Below is a small trained network, with its code and all its weights. Each question gives an input and a class and asks what happens when units are switched off, that is, made to give their printed mean instead of their output.

import numpy as np


def w(rows, s, z=0):
    codes = np.array(rows[::2]) - 128.0
    scale = np.full(codes.shape[1], s)
    scale[-1] = z or s
    return codes * scale


def f(y):
    return y / 2 * (1 + np.tanh(0.7978845608 * (y + 0.044715 * y**3)))


def log_softmax(a):
    a = a - a.max(-1, keepdims=True)
    return a - np.log(np.exp(a).sum(-1, keepdims=True))


def net(x, mask):
    res = np.array(x, float).reshape(1, 3) / 4 @ E
    y = f(res @ A[0][:, :-1].T + A[0][:, -1])
    res = res + np.where(mask, y, B[0][:, -1]) @ B[0][:, :-1]
    return log_softmax(res[-1] @ U[:, :-1].T + U[:, -1])


A, B = {}, {}
E = w([
[79,90,153,193,239,204,199,109],'x0',
[7,195,243,103,4,223,80,44],'x1',
[45,7,164,156,144,62,88,186],'x2',
],0.011)
A[0] = w([
[77,13,156,146,145,149,116,172,109],'N0',
[49,172,186,84,103,176,135,75,20],'N1',
[85,176,179,158,103,147,114,45,43],'N2',
[119,121,145,155,63,65,105,137,90],'N3',
[179,87,83,147,131,127,77,177,21],'N4',
[89,135,110,113,61,94,35,124,75],'N5',
[48,64,172,79,97,118,49,144,88],'N6',
[180,170,99,42,67,83,86,170,181],'N7',
[187,109,81,158,129,86,122,150,149],'N8',
[77,143,194,119,104,178,51,123,165],'N9',
[91,38,204,151,180,81,82,166,216],'N10',
[179,178,99,67,57,59,95,175,118],'N11',
[77,12,154,123,166,94,60,149,62],'N12',
[156,101,57,133,156,86,92,149,26],'N13',
[183,142,86,137,190,142,193,131,147],'N14',
[167,96,86,71,146,115,156,239,43],'N15',
[74,85,121,189,132,118,93,206,2],'N16',
[81,88,161,182,131,135,171,90,254],'N17',
[175,160,67,218,175,134,186,145,102],'N18',
],0.011,0.0088)
B[0] = w([
[105,204,125,120,162,154,78,30,209],'N0',
[238,143,60,82,234,115,2,61,222],'N1',
[174,180,118,62,215,101,27,84,206],'N2',
[137,63,193,188,67,120,205,188,162],'N3',
[61,177,54,99,139,189,207,77,175],'N4',
[45,56,185,169,68,151,230,242,186],'N5',
[65,36,186,152,36,133,226,173,201],'N6',
[121,231,71,96,166,121,38,19,242],'N7',
[208,142,157,98,208,105,129,91,224],'N8',
[36,80,145,70,77,146,180,171,234],'N9',
[75,209,123,15,99,160,145,31,253],'N10',
[155,201,128,111,192,110,45,78,229],'N11',
[121,206,95,112,165,79,53,72,210],'N12',
[98,158,168,105,146,200,88,79,194],'N13',
[124,81,174,146,51,71,228,235,232],'N14',
[103,230,110,76,193,150,104,87,213],'N15',
[214,122,213,200,252,3,69,155,167],'N16',
[195,107,133,162,205,45,83,111,222],'N17',
[104,65,192,182,129,90,168,195,225],'N18',
],0.0083,0.016)
U = w([
[220,119,90,167,147,69,62,128,158],'0',
[69,157,67,109,104,252,97,86,4],'1',
[38,26,139,177,66,147,203,222,141],'2',
],0.013,0.002)

Each question gives the input, the list of numbers given to net, and the class t.
The units are the neurons (one row each of A and B). Each row of codes is followed by its name. A weight is (code - 128) times the scale printed after its matrix; where a second scale follows, it is the last column's (A, B and U).
mask holds one flag per neuron, in row order. A switched-off neuron (its flag False) gives its mean, the last column of its row in B, instead of its output. The means were averaged over made-up inputs and are rounded, as every weight is.
A unit's drop is (log p(t) with every unit on - log p(t) with that unit switched off) / (log p(t) with every unit on - log p(t) with every unit switched off).
The circuit of an input: a set's keep is (log p(t) with only the set's units on - log p(t) with every unit switched off) / (log p(t) with every unit on - log p(t) with every unit switched off). Starting from the 12 units with the biggest drops (on a tie, the unit counted first), units are removed one at a time, each time the one whose removal leaves the highest keep (on an exact tie, the one counted first), for as long as the keep stays at least 0.8.
circuit, biggest first: the units of the circuit, biggest drop first
k most important neurons: the k neurons with the biggest drops, biggest first
drop when u is switched off: that unit's drop, to one decimal
input [0,2,3], class 2: most important neuron : (N7)
input [-1,-3,5], class 1: 2 most important neurons : (N10; N1)
input [-2,-8,2], class 1: 2 most important neurons : (N4; N13)
input [0,3,8], class 2: 2 most important neurons : (N6; N7)
input [2,8,-2], class 0: 2 most important neurons : (N1; N10)
input [-1,-2,3], class 1: 3 most important neurons : (N10; N1; N17)
input [-1,0,-8], class 0: 2 most important neurons : (N10; N9)
input [-6,1,4], class 2: 2 most important neurons : (N5; N6)
input [-1,0,8], class 1: 3 most important neurons : (N10; N0; N12)
input [-7,-3,1], class 1: 2 most important neurons : (N17; N16)
input [0,1,8], class 2: 3 most important neurons : (N6; N7; N1)
input [2,-7,0], class 2: drop when N1 is switched off : 0.2
input [-6,-2,2], class 1: drop when N16 is switched off : 0.1
input [-3,8,7], class 2: circuit, biggest first : (N6)
input [-4,5,8], class 2: drop when N6 is switched off : 0.2
input [8,1,-5], class 0: drop when N9 is switched off : 0.3
